Below is a small trained network, with its code and all its weights. Each question gives an input and a class and asks what happens when units are switched off, that is, made to give their printed mean instead of their output.

import numpy as np


def w(rows, s, z=0):
    codes = np.array(rows[::2]) - 128.0
    scale = np.full(codes.shape[1], s)
    scale[-1] = z or s
    return codes * scale


def norm(h):
    return h / np.sqrt((h * h).mean(-1, keepdims=True) + 1e-5)


def f(y):
    return y / 2 * (1 + np.tanh(0.7978845608 * (y + 0.044715 * y**3)))


def log_softmax(a):
    a = a - a.max(-1, keepdims=True)
    return a - np.log(np.exp(a).sum(-1, keepdims=True))


def net(x, mask):
    res = np.array(x, float).reshape(1, 2) / 4 @ E
    u = 0
    for l in range(2):
        y = f(norm(res) @ A[l][:, :-1].T + A[l][:, -1])
        res = res + np.where(mask[u : u + 15], y, B[l][:, -1]) @ B[l][:, :-1]
        u += 15
    return log_softmax(norm(res)[-1] @ U[:, :-1].T + U[:, -1])


A, B = {}, {}
E = w([
[136,173,177,121,107,73],'x0',
[2,177,133,169,56,149],'x1',
],0.0073)
A[0] = w([
[59,162,197,76,84,64,79],'0.n1',
[47,94,140,200,117,180,135],'0.n2',
[146,86,115,119,106,153,52],'0.n3',
[162,164,186,90,23,41,24],'0.n4',
[174,207,214,175,139,45,31],'0.n5',
[197,155,134,60,173,100,83],'0.n6',
[90,158,138,123,81,122,28],'0.n7',
[102,173,91,160,101,79,125],'0.n8',
[125,95,113,71,152,176,149],'0.n9',
[204,172,194,126,42,125,30],'0.n10',
[141,181,245,133,132,110,52],'0.n11',
[101,141,167,168,151,109,3],'0.n12',
[93,96,189,95,110,51,117],'0.n13',
[155,191,84,105,174,81,197],'0.n14',
[54,70,41,72,76,254,176],'0.n15',
],0.007,0.004)
B[0] = w([
[173,176,178,164,100,181,189],'0.n1',
[203,157,52,14,167,48,210],'0.n2',
[182,168,203,73,56,116,119],'0.n3',
[76,88,194,171,254,191,174],'0.n4',
[70,55,136,128,235,171,180],'0.n5',
[87,213,40,163,116,120,200],'0.n6',
[172,219,106,61,144,150,140],'0.n7',
[209,99,170,152,141,227,155],'0.n8',
[101,161,154,130,88,98,163],'0.n9',
[71,78,168,109,220,210,142],'0.n10',
[116,66,184,167,213,179,156],'0.n11',
[160,119,133,29,116,180,110],'0.n12',
[143,47,93,118,132,215,151],'0.n13',
[55,98,88,215,93,156,181],'0.n14',
[128,82,207,198,126,176,254],'0.n15',
],0.005,0.0059)
A[1] = w([
[94,127,87,116,234,111,43],'1.n1',
[133,28,144,108,123,145,106],'1.n2',
[167,152,164,144,89,88,124],'1.n3',
[56,188,176,111,87,148,13],'1.n4',
[129,125,30,34,209,75,11],'1.n5',
[43,166,103,229,69,80,114],'1.n6',
[146,74,94,144,140,150,174],'1.n7',
[151,148,134,109,112,172,39],'1.n8',
[170,118,185,149,68,63,5],'1.n9',
[174,120,199,84,122,99,138],'1.n10',
[88,183,98,131,120,68,31],'1.n11',
[53,146,179,126,43,174,104],'1.n12',
[128,117,163,121,24,117,43],'1.n13',
[120,132,204,97,107,62,84],'1.n14',
[254,150,197,108,119,116,187],'1.n15',
],0.0085,0.0031)
B[1] = w([
[160,151,109,123,26,160,194],'1.n1',
[102,80,232,96,210,173,187],'1.n2',
[131,167,73,144,155,187,131],'1.n3',
[205,33,129,69,111,1,187],'1.n4',
[215,204,150,49,36,78,211],'1.n5',
[96,218,142,152,187,218,238],'1.n6',
[107,149,188,79,118,108,241],'1.n7',
[111,224,82,135,145,121,118],'1.n8',
[131,210,98,151,91,202,106],'1.n9',
[98,161,27,166,193,209,123],'1.n10',
[115,84,158,154,135,200,129],'1.n11',
[240,85,115,81,116,37,253],'1.n12',
[175,224,66,142,91,162,138],'1.n13',
[138,106,137,180,120,187,100],'1.n14',
[75,213,41,223,113,217,200],'1.n15',
],0.0059,0.0039)
U = w([
[228,204,59,66,77,56,171],'0',
[119,27,192,114,211,123,195],'1',
[77,210,87,178,183,201,148],'2',
[28,68,50,132,106,2,1],'3',
],0.0091,0.0049)

Each question gives the input, the list of numbers given to net, and the class t.
The units are the neurons (one row each of A and B). Each row of codes is followed by its name. A weight is (code - 128) times the scale printed after its matrix; where a second scale follows, it is the last column's (A, B and U).
mask holds one flag per neuron, layer by layer. A switched-off neuron (its flag False) gives its mean, the last column of its row in B, instead of its output. The means were averaged over made-up inputs and are rounded, as every weight is.
A unit's drop is (log p(t) with every unit on - log p(t) with that unit switched off) / (log p(t) with every unit on - log p(t) with every unit switched off).
The circuit of an input: a set's keep is (log p(t) with only the set's units on - log p(t) with every unit switched off) / (log p(t) with every unit on - log p(t) with every unit switched off). Starting from the 12 units with the biggest drops (on a tie, the unit counted first), units are removed one at a time, each time the one whose removal leaves the highest keep (on an exact tie, the one counted first), for as long as the keep stays at least 0.8.
units of the circuit, in order: the units of the circuit, biggest drop first
most important unit: the unit with the biggest drop
k most important neurons: the k neurons with the biggest drops, biggest first
k most important neurons of layer l: the k neurons of layer l with the biggest drops, biggest first
drop of u: that unit's drop, to one decimal
input [-3,-2], class 2: 4 most important neurons : (0.n2, 0.n9, 0.n5, 0.n13)
input [0,-3], class 2: units of the circuit, in order : (0.n6, 1.n12)
input [7,6], class 1: units of the circuit, in order : (0.n4, 0.n6, 1.n15)
input [-1,-4], class 0: units of the circuit, in order : (0.n15, 1.n5)
input [-1,-1], class 2: most important unit : 1.n6
input [-6,-7], class 0: 2 most important neurons : (0.n15, 1.n5)
input [-2,-3], class 2: 4 most important neurons : (0.n2, 0.n5, 0.n9, 1.n6)
input [7,5], class 1: 2 most important neurons of layer 0 : (0.n4, 0.n11)
input [-5,4], class 1: 3 most important neurons : (0.n15, 0.n6, 0.n1)
input [-5,6], class 0: 2 most important neurons : (1.n12, 0.n2)
input [-3,-3], class 2: 2 most important neurons of layer 1 : (1.n12, 1.n6)
input [6,6], class 0: 3 most important neurons of layer 1 : (1.n12, 1.n2, 1.n4)
input [6,-3], class 1: 2 most important neurons : (1.n15, 1.n6)
input [0,-5], class 0: most important unit : 0.n15
input [-1,-2], class 2: drop of 0.n2 : 1.2
input [6,-1], class 1: drop of 1.n5 : 0.0
input [-6,4], class 1: drop of 0.n6 : 0.5
